In the rows, 128 means zero.
Here are made-up elements, facts about them, and rows of numbers that follow some of those facts. Name the element behind each unnamed row.

Some elements and their rows:
[126  74 173 120 139  80 137 150 131  85 136 116 140 151 139 139 111 137
 117 123 133  92 149 108 147 163  85 116 128 136 170 114 161 114 151 156
 111 128 117 149 117 150 160 124 132 158  72 174 119] : drari
[ 96 163 101 142 103 146 110 113 100 112 109  90 153 127 130  84 115 128
 162  95 103 198 141  77 125 140 129 119 101 132 108 104  55 122 112 129
 179 127 142 106 207 105  69 156  91 156 145  82 143] : kifu
[157 135 121  90 154 159 106 187  96 139 152 162 127 114 119 117 176 133
 149 204 167 160 101 165 149  85 196 140 152 117 102 114 108 106 116 108
 113 121 128  96 143 103  91  97 103 122 166 161 107] : fiflu
[127 204 112 103 168 159 129  72 162 198 123 171 113 138 110 163 140 111
 138  94 150 111 180 146 116 119 124 135 121 104 121 178 140 163  96 140
 121 198 133 136 116 106 161 144 123  84 158 127 139] : nuflotan
[133 191 107 104 155 155 133  74 179 193 119 162 111 108 100 155 125  99
 152  94 135  88 156 147  96 101 127 138 134 112 105 159 116 157  99 156
 119 184 132 130 101  87 173 152 119  89 142 125 142] : dubrigra
[167 132 113  93 152 156 103 195 104 142 141 158 115 100 113 122 171 126
 161 197 153 143  91 168 137  77 199 146 155 126  87 110  93  96 115 112
 109 112 126 100 134  99  88 106 103 126 152 156 101] : posko
[122 184 110 105 152 163 128  70 177 196 122 155 107 107 104 149 132 111
 145 105 142 100 161 157 103 112 119 131 127 105 115 174 134 165 104 147
 124 183 127 134 102 108 175 145 122  80 154 111 146] : flidro
[119 155  87 149 125 144 101 114  85 114 106  98 133 140 130  85 126 136
 156  80  98 203 148  75 100 143 133 111 103 137  82  98  68 102 116 129
 180 128 158 111 205 102  67 160 109 161 159  69 135] : nakla
[133 175 103 104 153 161 126  69 171 193 121 159 102 107 104 148 130 109
 144  99 137  95 159 155  89 111 127 123 132 107  94 172 136 158 110 155
 131 180 138 135 105 105 177 148 126  79 156 104 145] : toskegrus
[ 90 155 106 156  87 158 109 108 115 119 116  71 142 102 130  72 114 138
 164 112  95 198 131  87 116 144 111 122  99 132 117  90  63 127 114 120
 178 113 132 108 188 116  82 153  95 161 159  59 148] : mivar
[123 186 111 107 148 164 128  70 178 196 124 156 107 106 104 151 130 112
 147 105 141  99 161 158 103 113 119 131 126 106 114 171 134 166 104 147
 126 182 130 135 104 108 174 144 122  80 155 112 147] : fluzo
[124  76 169 137 131  92 124 159 137 102 125 119 112 152 150 154 115 148
 119 126 113  82 162 120 147 187  87 125 117 137 169 130 192 106 145 132
 111 127 116 169 114 187 135 132 146 162  82 157 105] : pokli
[ 99  58 164 124 138  98 118 147 129  80 134 100 127 140 150 145 120 154
 118 131 136  96 146 118 169 172  80 109 122 126 191 159 184 119 157 138
 112 130  94 163 124 195 156 112 140 131  90 143 112] : kogak
[ 96 167  90 144 115 152 104 110  89 111 115  99 149 137 143  91 119 135
 159  88  98 207 143  55 134 145 139 124 116 128 121 105  75 119 105 122
 175 142 138 108 202 114  57 152 108 154 167  90 136] : plare
[112  54 159 117 159  93 126 134 122  66 155  99 135 138 141 119 125 154
 112 123 144 107 125  92 151 148  73 112 141 131 193 110 170 116 157 162
 105 130  98 144 105 153 187 100 152 146 105 146 122] : plobrum
[140 154 117 173  65 113 195  91 106 127 137 142 177 150 136 118 112 102
  38 133 127 168  51 138 127  87 171 138 138 133 119 125 127 180 140  83
 141  72 159  96  97 108 117 100 169  91 146 127 165] : fletra
[158 127 122  97 141 163 104 192 104 146 146 157 113 101 119 115 172 136
 154 210 158 152 103 179 140  93 194 139 148 119  88 117 117 106 120 104
 119 111 130 103 139 116  89 103 104 121 164 148 106] : sozom
[182 119  92  91 187 160  87 187  79 130 144 168  99 118 115 121 194 141
 152 177 164 162  96 159 122  73 199 132 161 129  73 117 106  78 119 116
 105 118 134 106 138  98  92  94 125 118 175 130  92] : gresil
[130  70 159 126 141  77 131 156 141  85 126 113 126 138 134 144 110 132
 129 116 120  74 137 110 135 153  87 123 130 146 162 112 145 101 150 157
 102 122 111 153 108 144 157 132 134 161  60 162 109] : fenu

Some facts about the elements:
Λ: points at; β: is of sort
klopin | β 746
drotrel | Λ valuk | β 746
sozom | Λ tregek | β 76
dorum | Λ grodoskor | β 178
lisik | Λ drustiklur | β 991
kepo | Λ dorum | β 746
melode | Λ fliza | β 746
kota | Λ betris | β 746
fliza | β 76
gude | Λ melode | β 873
skolagok | Λ klovivin | β 873
niti | Λ brudum | β 991
zeson | Λ bregral | β 76
fletra | Λ plilu | β 991
klovivin | Λ kepo | β 178
kizegros | Λ niskil | β 76
fenifli | Λ kludrol | β 746
bupus | Λ sozom | β 991
ledes | β 178
pofim | Λ vimude | β 76
gugole | Λ ligri | β 873
nodil | Λ dastir | β 873
ketros | β 873
burok | Λ druta | β 746
gretra | Λ grobrik | β 178
fliplin | Λ plare | β 746
grodoskor | Λ zeras | β 746
tugul | Λ fenu | β 746
drumar | β 746
defler | Λ mufo | β 746
kisuk | Λ midru | β 178
pugek | Λ drari | β 746
flidro | Λ sifofon | β 178
druflinis | Λ ledes | β 873
tise | Λ nakla | β 76
fiflu | Λ gretra | β 76
fluzo | Λ klemo | β 178
valuk | Λ feflem | β 873
posko | Λ plipan | β 76
pibra | Λ lotarem | β 873
kotra | Λ tise | β 873
flumis | β 873
posi | Λ trebel | β 746
deska | Λ skifla | β 746
fakostor | Λ vegi | β 746
mivar | Λ duvusem | β 873
stipa | Λ guses | β 76
gevi | Λ zasotrum | β 746
kifu | Λ kletrul | β 873
vumitre | Λ gruka | β 746
plipan | β 76
droklon | β 178
plavi | Λ kifu | β 991
drari | Λ vumitre | β 746
brimin | Λ totik | β 991
grobrik | Λ tobis | β 178
lisis | Λ defler | β 991
puvadel | Λ fakostor | β 991
vegi | Λ stipa | β 746
niskil | Λ loplor | β 873
nekos | Λ fliplin | β 991
vastur | Λ nidre | β 178
midru | Λ fluzo | β 76
brenobo | Λ pofim | β 178
teketru | Λ baskisu | β 746
fastir | Λ niti | β 746
fleta | Λ mika | β 991
pazas | Λ posi | β 746
vapom | Λ plobrum | β 178
fluplok | β 76
mibokam | Λ nodil | β 991
vimude | Λ nuflotan | β 746
nuflal | β 746
zeras | Λ biklal | β 178
trupla | Λ flezu | β 991
broklibri | Λ vapom | β 178
klemo | Λ flidro | β 873
flezu | β 76
druta | Λ basutus | β 873
gresil | β 76
fepu | Λ stuson | β 76
griza | Λ zeson | β 873
tradis | Λ mibokam | β 178
brudum | Λ klopin | β 746
mika | Λ flumis | β 746
skaskisol | Λ pugek | β 873
dastir | β 76
trukluni | β 746
dubrigra | Λ tugul | β 178
padro | Λ mivar | β 178
kagraplom | β 178
gupeker | β 746
guses | β 746
feflem | Λ dubrigra | β 991
betris | Λ gevi | β 873
fafun | Λ toskegrus | β 178
govis | Λ drumar | β 746
rikudum | Λ broklibri | β 873
kogak | β 746
biklal | Λ kota | β 746
gruka | Λ pazas | β 746
kludrol | Λ rikudum | β 76
flazin | Λ pupu | β 746
baskisu | Λ gude | β 991
panik | β 746
tobis | β 746
flostak | Λ posko | β 76
drustiklur | Λ kogak | β 873
nakla | Λ griza | β 873
plare | Λ droklon | β 873
trebel | Λ fiflu | β 76
bregral | Λ gresil | β 178
tregek | Λ kisuk | β 873
gibrem | Λ fastir | β 746
sifofon | Λ teketru | β 746
zato | Λ deska | β 746
loplor | Λ bretekul | β 76
nuflotan | Λ piflum | β 178
laskizur | Λ druflinis | β 746
mufo | Λ padro | β 991
nidre | Λ trupla | β 178
plilu | Λ fenifli | β 76
daben | Λ brenobo | β 746
kaskis | Λ bebrul | β 991
dezul | Λ lisik | β 991
skifla | Λ skunas | β 873
toskegrus | Λ kaskis | β 178
totik | β 178
skotos | Λ pokli | β 178
pume | Λ trukluni | β 76
stuson | Λ ketros | β 991
bretekul | Λ stostul | β 746
basutus | Λ nekos | β 178
zasotrum | Λ bupus | β 873
kletrul | Λ gibrem | β 746
duvusem | Λ panik | β 746
bebrul | Λ fluplok | β 746
piflum | β 76
pokli | Λ vastur | β 746
soskugul | Λ brimin | β 746
plobrum | β 746
ligri | Λ burok | β 76
lotarem | Λ zato | β 178
fenu | Λ flostak | β 746
skunas | Λ tradis | β 178
stostul | β 178
pupu | Λ fafun | β 991

Which element is each row?
No name comes twice in this set of rows, the named rows included.
[129  72 149 148 125 108 131 154 155  99 143 117 103 116 162 142  99 141
 137 126  66  61 120  64 131 171 102 161 173 138 190  66 200 105 128 145
 102 135 102 159  68 176 134 140 175 183 112 178  99] => mika
[164 146 125  95 159 159 104 191  90 149 148 174 121 133 126 130 180 135
 144 201 165 164 121 170 153  99 198 142 142 117  95 124 122 105 110  97
 115 127 134 103 152 115  74 101 106 125 166 165 102] => pofim
[134  89 182 124 134  77 142 157 127  98 130 134 137 173 145 150 110 136
 109 123 129  90 172 116 147 183  94 116 113 134 159 118 182 114 148 146
 121 134 134 153 124 157 137 134 133 166  71 190 115] => daben
[ 72 156 107 139  82 155 110 109 106 110 116  82 164 114 139  83 104 129
 165 112 102 197 131  72 150 144 134 120 113 120 135 122  67 142 111 122
 185 134 126 104 208 127  67 151  85 140 150  87 151] => druflinis
[124 180 114 106 142 168 134  67 187 194 131 148 106  91  99 138 126 111
 145 113 136  93 149 156  94 106 113 134 133 105 116 151 133 170 106 153
 127 176 127 129  90  99 190 145 122  89 160 108 153] => padro
[ 86 153 107 142 104 160 114  98  94 106 133  79 160 121 136  61 119 144
 147 109 113 219 132  66 127 142 119 113 112 122 125  87  82 138 116 129
 185 130 139  97 197 109  89 139 105 153 182  75 158] => rikudum
[150 121 107  99 162 169  89 187 102 136 147 143 107  98 119 119 186 143
 158 202 164 158  89 174 149  80 184 143 150 122 108 132 106  96 119  97
 103 114 108 107 138 122  94  90 111 111 169 126  97] => fliza
[140  76 174 123 123  72 144 161 143  92 124 124 134 143 133 142  97 125
 124 124 112  69 149 114 127 166  99 121 130 145 144  98 153 110 151 162
 116 120 129 149 109 141 153 143 127 169  56 184 118] => drotrel
[172 130 134  96 131 158 118 188 106 150 151 160 118  99 113 100 167 129
 147 218 156 152 104 185 120  90 190 134 147 120  68  85 116 110 124 115
 128 102 147  95 130  97 101 108 100 138 164 155 120] => fepu
[ 91 162  75 172 100 181  97 112 122 123 122  80 113  92 155  89 115 144
 179  98  45 182 109  28 122 147 131 167 145 133 154  66  94 113  84 104
 159 140 110 118 156 137  45 161 141 177 197  76 121] => flumis
[147 159  96 182  77 103 177 108 117 131 108 139 156 146 127 147 118  91
  61 110 113 145  44 144 124  73 171 155 130 151 116 150  83 152 131  73
 113  68 137 109  97 108  97 113 163  91 112 112 138] => feflem
[114  20 147 126 147 112 110 131 110  74 147 103 106 130 157 116 128 173
 102 133 125 102 136 108 136 177  87  85 148 121 161 138 236 116 175 153
 133 121 120 167 113 205 176 104 178 128 136 111 121] => trukluni
[120  60 173 116 142  87 139 137 125  75 153 109 143 141 141 117 112 147
 106 131 136 101 136  98 143 160  82 108 138 129 177  95 181 123 159 167
 120 128 120 142 108 151 181 111 146 155  97 167 131] => fenifli
[163  93 124  92 128 183 105 174  79 145 164 169 103 100 140  88 172 156
 129 230 148 162 110 176 123 122 212 104 172  98  56 113 201 125 142 112
 162 109 166 108 142 150  95  96 137 106 219 135 126] => pume
[131 201 123 116 133 167 136  79 177 217 119 173  99 125 117 162 124 109
 141 111 125  94 189 160 102 143 132 138 122 101 100 170 170 170  97 131
 140 188 147 143 106 126 147 160 127  94 160 132 143] => skotos

The same elements again, as new rows of numbers:
Some elements and their rows:
[ 81 166 114  85  64 147 131 171  95 137 116 151 122 134] : lotarem
[ 77 158 115  68  63 135 117 161 106 139 122 148 124 132] : brenobo
[ 79 155 114  67  62 135 115 161 105 138 125 151 126 130] : fafun
[144 145 165 101 144 123 121 149 127  90 181 108 100 153] : bebrul
[120 164 153 130 160  86 114 152 127 111 206 114 109 123] : fenu
[133 149 184 123 115  98 114 141 143  84 176 129  73 181] : pazas
[144 152 171 107 140 122 116 146 122  97 183 109 101 154] : fakostor
[149 136 197  89 161 110 107 161 113 115 156 117  94 146] : burok
[129 137 152 139  89 100 138  64 156 104  81 151 121 129] : fiflu
[132 126 124 115 122 121 155  76 154  94  78 129 138 105] : gresil
[131 131 124 121 124 125 162  81 149  95  75 130 137 106] : dastir
[100  68 116 132 125 151 105 119 127 159 145 131 157 188] : kifu
[ 94  67 130 124 149 140 107 139 134 173 114 125 140 184] : plare
[ 80 111 118 129 145 140 104 109 121 163 122 107 167 219] : zasotrum
[ 94  75 122 135 135 146 107 130 134 170 128 125 144 188] : gugole
[127 202 110  83 167 146  89 111 154 129 117 194 152 195] : bupus
[147 168 102  94 149 151  86 130 167 132 126 206 129 163] : lisis
[145 168 100  95 151 151  88 131 169 130 126 205 128 165] : fleta
[153 150 135  73 175 136  74 150 155 155  93 214 121 154] : nekos

Name these rows:
No name comes twice in this set of rows, the named rows included.
[138 179 163  99 151 114 107 132 109  94 167  86 113 182] => gevi
[115 169 154 112 126 118 149  47 132 112  80 129 171 135] => sozom
[ 67 145 105  52  83 132 132 173 120 123 105 140 114 132] => droklon
[118 160 165 112 119 135 155  53 155 125  91 132 161 118] => midru
[ 99 172  86  68  54 131  88 158 104 145 108 109 109 139] => zeras
[148 153 183 102 127 152 121 145 163 124 194  96  86 135] => teketru
[ 88 160 101  70  57 135 105 162 107 142 117 133 114 131] => klovivin
[119 148 126 144 126  90 138  73 145 126 106 140 149  80] => flostak
[146 138 164  95 139 127 118 142 120  82 190 113 109 154] => brudum
[169 159 142 110 130 121  87 146 122 104 170  73  83 156] => grodoskor
[153 181 100 123 152 172 110 149 151 130 115 210 126 167] => mibokam
[139 151 176 113 131 113 116 145 130  93 182 117  91 164] => pugek
[ 95  80 117 143 130 151 113 130 133 165 133 125 146 190] => pibra
[ 60 177 138  54  67 157 133 149 130 153 128 140 134 137] => fluzo
[147 136 197  88 164 111 109 163 115 114 154 115  92 147] => fliplin

